Below are the code and all the weights of a small trained network. Each question names an input and a class and asks about switching units off, where a switched-off unit gives its printed mean instead of its output.

import numpy as np


def w(rows, s, z=0):
    codes = np.array(rows[::2]) - 128.0
    scale = np.full(codes.shape[1], s)
    scale[-1] = z or s
    return codes * scale


def f(y):
    return np.maximum(y, 0)


def log_softmax(a):
    a = a - a.max(-1, keepdims=True)
    return a - np.log(np.exp(a).sum(-1, keepdims=True))


def net(x, mask):
    res = np.array(x, float).reshape(1, 4) / 4 @ E
    y = f(res @ A[0][:, :-1].T + A[0][:, -1])
    res = res + np.where(mask, y, B[0][:, -1]) @ B[0][:, :-1]
    return log_softmax(res[-1] @ U[:, :-1].T + U[:, -1])


A, B = {}, {}
E = w([
[48,129,41,49,139,209,96,209],'x0',
[28,119,192,170,153,12,160,160],'x1',
[156,25,67,177,131,146,7,147],'x2',
[29,209,120,116,40,174,48,74],'x3',
],0.012)
A[0] = w([
[170,121,40,17,83,222,55,108,219],'neuron 0',
[35,163,123,126,176,78,149,184,220],'neuron 1',
[142,28,160,181,166,42,152,23,196],'neuron 2',
[183,50,123,128,205,140,119,139,231],'neuron 3',
[69,146,144,84,157,107,210,202,226],'neuron 4',
[58,178,108,59,143,175,188,137,254],'neuron 5',
[226,115,129,105,200,131,198,154,176],'neuron 6',
[121,234,200,195,57,101,156,38,204],'neuron 7',
[157,96,202,99,248,169,232,77,127],'neuron 8',
[226,82,107,252,96,146,22,15,252],'neuron 9',
[193,149,217,101,217,83,160,153,128],'neuron 10',
[102,2,136,161,148,93,151,176,241],'neuron 11',
],0.0098,0.0034)
B[0] = w([
[93,132,90,178,152,223,126,57,255],'neuron 0',
[95,114,201,109,140,115,100,121,203],'neuron 1',
[191,124,182,164,99,121,116,193,224],'neuron 2',
[128,52,80,180,165,109,100,148,201],'neuron 3',
[87,191,145,129,157,50,157,103,206],'neuron 4',
[74,120,149,120,135,101,112,68,213],'neuron 5',
[77,81,49,201,119,94,186,141,205],'neuron 6',
[113,185,167,121,6,117,124,114,242],'neuron 7',
[97,138,100,181,90,80,168,132,198],'neuron 8',
[178,108,93,124,145,134,87,104,251],'neuron 9',
[123,126,129,169,117,90,180,142,199],'neuron 10',
[145,77,129,95,206,102,103,147,207],'neuron 11',
],0.013,0.02)
U = w([
[2,151,168,69,215,44,132,115,193],'0',
[150,27,51,119,252,107,62,214,39],'1',
[95,100,24,194,140,32,219,185,57],'2',
[141,158,211,163,106,63,185,209,51],'3',
[76,134,37,154,134,243,121,19,241],'4',
[62,234,148,67,19,88,151,88,177],'5',
[89,137,127,65,126,158,230,216,3],'6',
[213,113,124,161,57,67,79,121,236],'7',
],0.0081,0.0023)

Each question gives the input, the list of numbers given to net, and the class t.
The units are the neurons (one row each of A and B). Each row of codes is followed by its name. A weight is (code - 128) times the scale printed after its matrix; where a second scale follows, it is the last column's (A, B and U).
mask holds one flag per neuron, in row order. A switched-off neuron (its flag False) gives its mean, the last column of its row in B, instead of its output. The means were averaged over made-up inputs and are rounded, as every weight is.
A unit's drop is (log p(t) with every unit on - log p(t) with that unit switched off) / (log p(t) with every unit on - log p(t) with every unit switched off).
The circuit of an input: a set's keep is (log p(t) with only the set's units on - log p(t) with every unit switched off) / (log p(t) with every unit on - log p(t) with every unit switched off). Starting from all 12 units, units are removed one at a time, each time the one whose removal leaves the highest keep (on an exact tie, the one counted first), for as long as the keep stays at least 0.8.
circuit, biggest first: the units of the circuit, biggest drop first
most important unit: the unit with the biggest drop
k most important neurons: the k neurons with the biggest drops, biggest first
drop when u is switched off: that unit's drop, to one decimal
input [-4,-1,4,-7], class 1: circuit, biggest first -> (neuron 11)
input [-6,8,6,8], class 7: 2 most important neurons -> (neuron 9; neuron 2)
input [-3,-4,-3,5], class 5: 2 most important neurons -> (neuron 7; neuron 3)
input [-7,0,-6,-1], class 3: 3 most important neurons -> (neuron 2; neuron 10; neuron 0)
input [0,1,4,-8], class 1: 3 most important neurons -> (neuron 11; neuron 7; neuron 3)
input [8,3,-6,7], class 0: 2 most important neurons -> (neuron 5; neuron 1)
input [-7,8,6,-8], class 1: 2 most important neurons -> (neuron 11; neuron 7)
input [5,-2,2,-6], class 1: 4 most important neurons -> (neuron 7; neuron 11; neuron 3; neuron 10)
input [2,0,-5,0], class 5: 2 most important neurons -> (neuron 11; neuron 3)
input [3,0,4,-8], class 1: 3 most important neurons -> (neuron 11; neuron 7; neuron 3)
input [-8,4,-1,3], class 3: 4 most important neurons -> (neuron 2; neuron 0; neuron 5; neuron 10)
input [7,0,-5,-4], class 0: drop when neuron 6 is switched off -> 0.0
input [2,5,-7,2], class 5: drop when neuron 7 is switched off -> 1.7
input [-3,5,-8,2], class 5: drop when neuron 7 is switched off -> 0.1
input [-3,8,1,-3], class 3: most important unit -> neuron 2
